m =
[[129 134 120 119 138 123]
 [137 112 125 130 138 154]
 [136 134 126 124 142 121]
 [127 118 117 127 134 138]
 [138 132 127 121 140 119]
 [135 108 131 130 141 142]
 [126 127 116 134 130 129]
 [131 128 119 136 129 128]
 [132 113 121 128 136 147]
 [131 123 131 126 139 130]
 [127 127 117 138 130 130]
 [132 120 113 141 135 140]
 [123 124 120 132 129 128]
 [132 120 117 134 134 145]
 [137 117 118 137 135 151]]
Indices start at 0.
(0, 0) -> 129
(14, 3) -> 137
(14, 1) -> 117
(3, 2) -> 117
(1, 0) -> 137
(11, 0) -> 132
(10, 3) -> 138
(7, 0) -> 131
(9, 5) -> 130
(5, 1) -> 108
(0, 1) -> 134
(3, 5) -> 138
(2, 4) -> 142
(12, 5) -> 128
(7, 3) -> 136
(11, 4) -> 135
(6, 5) -> 129
(14, 5) -> 151
(1, 2) -> 125
(10, 1) -> 127
(13, 2) -> 117
(10, 4) -> 130
(0, 2) -> 120
(12, 0) -> 123
(0, 4) -> 138
(2, 0) -> 136
(4, 0) -> 138
(13, 4) -> 134

grid =
[[136 120 131 118]
 [123 123 129 140]
 [126 135 128 123]
 [137 129 132 129]
 [140 126 126 116]
 [129 135 124 151]
 [134 130 129 139]
 [127 140 130 120]]
Indices start at 0.
(0, 0) = 136
(4, 0) = 140
(0, 3) = 118
(7, 2) = 130
(1, 2) = 129
(7, 3) = 120
(3, 3) = 129
(6, 3) = 139
(4, 3) = 116
(2, 1) = 135
(5, 1) = 135
(2, 3) = 123
(6, 2) = 129

a =
[[117 127 136 125 129]
 [127 134 134 112 136]
 [141 143 118 123 119]
 [127 135 134 128 130]
 [113 133 129 114 119]
 [125 118 137 127 111]
 [124 126 132 127 122]
 [140 139 127 144 126]
 [115 117 133 120 136]
 [119 125 125 119 114]
 [134 139 116 129 128]
 [139 134 133 121 127]
 [150 121 126 117 116]
 [126 123 125 125 125]]
a[0, -5]: 117
a[:, -4]: [127, 134, 143, 135, 133, 118, 126, 139, 117, 125, 139, 134, 121, 123]
a[-9, -3]: 137
a[-11, 0]: 127
a[-11, 4]: 130
a[:, -1]: [129, 136, 119, 130, 119, 111, 122, 126, 136, 114, 128, 127, 116, 125]
a[6]: [124, 126, 132, 127, 122]
a[7, -1]: 126
a[12, -4]: 121
a[11, -1]: 127
a[2, 4]: 119
a[-8, -3]: 132
a[-4, 1]: 139
a[-12, 0]: 141
a[9, 0]: 119
a[:, -2]: [125, 112, 123, 128, 114, 127, 127, 144, 120, 119, 129, 121, 117, 125]
a[-13, 4]: 136
a[-4, -5]: 134
a[-7, 0]: 140
a[-10, -5]: 113
a[3, -2]: 128
a[-2, -1]: 116
a[8]: [115, 117, 133, 120, 136]
a[10, -2]: 129

data =
[[124 119 130 137 134 124 151 128 114]
 [138 134 128 137 112 129 138 131 138]]
Rows and columns are counted from 0.
row 0 col 0 -> 124
row 1 col 6 -> 138
row 1 col 2 -> 128
row 0 col 3 -> 137
row 1 col 1 -> 134
row 1 col 8 -> 138
row 0 col 4 -> 134
row 0 col 1 -> 119

arr =
[[132 118 132 126 117 132 130 125 120 137 124 137 130]
 [125 133 118 138 133 136 128 129 135 129 134 123 134]
 [124 129 121 127 127 120 121 131 140 141 138 136 120]
 [130 128 143 124 130 122 133 123 128 103 125 116 127]
 [129 135 137 124 143 128 130 135 117 135 116 134 128]
 [124 124 129 119 122 112 121 128 132 134 127 134 115]
 [128 129 121 138 129 137 132 124 137 132 138 130 136]
 [125 138 124 116 140 109 117 145 135 142 127 138 111]
 [122 132 120 128 133 118 120 135 144 121 138 117 120]
 [124 130 127 123 130 119 123 132 131 136 127 134 120]]
Indices start at 0.
row 0 col 0 = 132
row 9 col 9 = 136
row 9 col 1 = 130
row 0 col 6 = 130
row 0 col 5 = 132
row 6 col 11 = 130
row 9 col 4 = 130
row 0 col 3 = 126
row 0 col 12 = 130
row 8 col 7 = 135
row 2 col 1 = 129
row 2 col 2 = 121
row 8 col 11 = 117
row 3 col 11 = 116
row 9 col 0 = 124
row 7 col 12 = 111
row 3 col 2 = 143
row 7 col 6 = 117
row 8 col 12 = 120
row 4 col 9 = 135
row 3 col 1 = 128
row 9 col 11 = 134
row 4 col 5 = 128
row 5 col 5 = 112
row 4 col 4 = 143
row 6 col 7 = 124
row 7 col 10 = 127
row 1 col 10 = 134
row 3 col 0 = 130
row 3 col 6 = 133
row 4 col 11 = 134
row 7 col 9 = 142
row 9 col 12 = 120
row 8 col 6 = 120
row 1 col 7 = 129
row 2 col 6 = 121
row 5 col 0 = 124

B = [139 155 134 149 126 143 137 134 143 126 154 140 146 114 144]
B[-15]	139
B[-6]	126
B[2]	134
B[-2]	114
B[1]	155

W =
127	125	125	130	130	128	127	130	131	125	123	127	112	130	130
127	126	130	125	127	123	127	129	125	124	123	137	106	126	135
126	125	124	126	121	131	126	123	131	126	127	125	137	124	127
122	128	124	132	124	137	125	128	136	123	122	131	131	127	130
132	131	116	134	134	131	127	131	130	126	124	117	130	131	122
155	141	120	110	147	116	120	124	106	112	107	138	145	106	134
128	127	120	129	128	130	121	128	131	118	116	130	116	125	131
135	137	105	143	142	135	125	137	136	120	115	114	131	136	125
129	128	140	122	123	128	132	122	125	134	138	137	145	124	129
121	116	119	120	108	137	122	113	137	123	121	132	130	111	136
127	128	134	129	129	129	129	129	129	131	132	130	134	131	128
120	122	142	120	117	132	128	121	130	131	135	140	139	122	130
Indices start at 0.
row 0 col 0 = 127
row 4 col 9 = 126
row 9 col 13 = 111
row 9 col 11 = 132
row 0 col 11 = 127
row 5 col 11 = 138
row 6 col 9 = 118
row 8 col 13 = 124
row 0 col 8 = 131
row 10 col 2 = 134
row 0 col 10 = 123
row 7 col 7 = 137
row 8 col 14 = 129
row 2 col 7 = 123
row 0 col 13 = 130
row 7 col 1 = 137
row 11 col 11 = 140
row 3 col 4 = 124
row 1 col 0 = 127
row 7 col 5 = 135
row 4 col 1 = 131
row 11 col 6 = 128
row 3 col 10 = 122
row 4 col 5 = 131
row 1 col 6 = 127
row 11 col 7 = 121
row 4 col 8 = 130
row 6 col 8 = 131
row 4 col 11 = 117
row 8 col 7 = 122
row 10 col 3 = 129
row 1 col 7 = 129
row 4 col 13 = 131

A =
[[127 142 119 123 123 110 119 153 123 133]
 [133 119 127 127 132 114 130 123 129 126]
 [124 129 134 133 125 126 134 123 134 131]
 [129 146 119 124 116 107 121 158 123 134]
 [125 138 120 124 117 113 121 146 124 131]
 [125 118 122 122 133 116 123 125 123 122]]
Rows and columns are counted from 0.
row 0 col 0 = 127
row 2 col 5 = 126
row 1 col 4 = 132
row 4 col 5 = 113
row 1 col 3 = 127
row 3 col 9 = 134
row 3 col 5 = 107
row 5 col 2 = 122
row 0 col 7 = 153
row 3 col 6 = 121
row 0 col 1 = 142
row 5 col 7 = 125
row 2 col 7 = 123
row 0 col 3 = 123
row 1 col 2 = 127
row 1 col 9 = 126
row 0 col 6 = 119
row 4 col 1 = 138
